Below is a small trained network, with its code and all its weights. Each question gives an input and a class and asks what happens when units are switched off, that is, made to give their printed mean instead of their output.

import numpy as np


def w(rows, s, z=0):
    codes = np.array(rows[::2]) - 128.0
    scale = np.full(codes.shape[1], s)
    scale[-1] = z or s
    return codes * scale


def f(y):
    return y / 2 * (1 + np.tanh(0.7978845608 * (y + 0.044715 * y**3)))


def log_softmax(a):
    a = a - a.max(-1, keepdims=True)
    return a - np.log(np.exp(a).sum(-1, keepdims=True))


def net(x, mask):
    res = np.array(x, float).reshape(1, 4) / 4 @ E
    y = f(res @ A[0][:, :-1].T + A[0][:, -1])
    res = res + np.where(mask, y, B[0][:, -1]) @ B[0][:, :-1]
    return log_softmax(res[-1] @ U[:, :-1].T + U[:, -1])


A, B = {}, {}
E = w([
[146,142,150,248,62],'x0',
[106,145,10,154,84],'x1',
[207,34,76,103,66],'x2',
[164,243,113,54,77],'x3',
],0.011)
A[0] = w([
[168,48,164,188,82,140],'N1',
[176,62,93,221,174,126],'N2',
[142,84,3,181,107,215],'N3',
[169,163,121,64,90,222],'N4',
[87,222,198,115,174,161],'N5',
[132,40,105,79,203,158],'N6',
[160,186,36,101,66,75],'N7',
[12,164,164,222,168,180],'N8',
[128,216,106,42,83,254],'N9',
[97,183,33,143,87,189],'N10',
[231,91,119,186,118,135],'N11',
[14,189,133,178,185,196],'N12',
[92,186,130,164,202,118],'N13',
[175,118,160,104,136,146],'N14',
[128,222,86,121,89,181],'N15',
[180,175,200,192,119,119],'N16',
[223,151,76,126,65,175],'N17',
[147,168,145,25,152,146],'N18',
[192,65,180,186,76,133],'N19',
[14,181,164,163,153,190],'N20',
],0.011,0.0068)
B[0] = w([
[193,2,188,141,146,218],'N1',
[157,39,114,93,103,212],'N2',
[151,83,91,106,9,249],'N3',
[222,241,115,119,169,212],'N4',
[88,199,221,136,190,227],'N5',
[97,97,62,126,170,219],'N6',
[222,140,96,113,81,210],'N7',
[106,87,160,150,50,246],'N8',
[180,237,137,139,162,253],'N9',
[139,172,131,132,17,219],'N10',
[202,64,151,133,124,196],'N11',
[49,165,161,107,72,239],'N12',
[60,160,190,147,63,187],'N13',
[123,131,160,131,164,159],'N14',
[164,241,168,180,67,212],'N15',
[126,138,143,150,131,183],'N16',
[221,115,123,183,122,218],'N17',
[134,182,131,89,181,209],'N18',
[168,68,197,135,137,213],'N19',
[52,160,159,152,94,229],'N20',
],0.0088,0.013)
U = w([
[162,85,134,147,143,157],'0',
[179,159,166,145,169,150],'1',
[140,208,111,67,222,96],'2',
[68,188,181,155,143,215],'3',
[181,195,102,153,102,3],'4',
[122,89,2,113,141,79],'5',
[93,124,103,139,79,97],'6',
],0.012,0.0029)

Each question gives the input, the list of numbers given to net, and the class t.
The units are the neurons (one row each of A and B). Each row of codes is followed by its name. A weight is (code - 128) times the scale printed after its matrix; where a second scale follows, it is the last column's (A, B and U).
mask holds one flag per neuron, in row order. A switched-off neuron (its flag False) gives its mean, the last column of its row in B, instead of its output. The means were averaged over made-up inputs and are rounded, as every weight is.
A unit's drop is (log p(t) with every unit on - log p(t) with that unit switched off) / (log p(t) with every unit on - log p(t) with every unit switched off).
The circuit of an input: a set's keep is (log p(t) with only the set's units on - log p(t) with every unit switched off) / (log p(t) with every unit on - log p(t) with every unit switched off). Starting from the 12 units with the biggest drops (on a tie, the unit counted first), units are removed one at a time, each time the one whose removal leaves the highest keep (on an exact tie, the one counted first), for as long as the keep stays at least 0.8.
circuit, biggest first: the units of the circuit, biggest drop first
top k neurons: the k neurons with the biggest drops, biggest first
drop of u: that unit's drop, to one decimal
input [-2,6,-4,-2], class 3: circuit, biggest first -> N12
input [-7,-1,-2,-6], class 3: top 2 neurons -> N3; N7
input [4,0,-2,-3], class 6: circuit, biggest first -> N9; N4
input [3,-3,2,2], class 1: circuit, biggest first -> N3; N10
input [-6,-4,7,-4], class 5: circuit, biggest first -> N6; N5
input [7,8,-7,-1], class 3: top 3 neurons -> N20; N15; N12
input [2,7,-5,1], class 3: top 2 neurons -> N12; N20
input [-7,-2,7,-5], class 5: drop of N6 -> 0.2
input [-4,-7,-6,8], class 2: drop of N4 -> 0.9
input [-3,0,-4,7], class 2: drop of N18 -> 0.1
input [3,-8,0,-4], class 0: drop of N19 -> 0.0
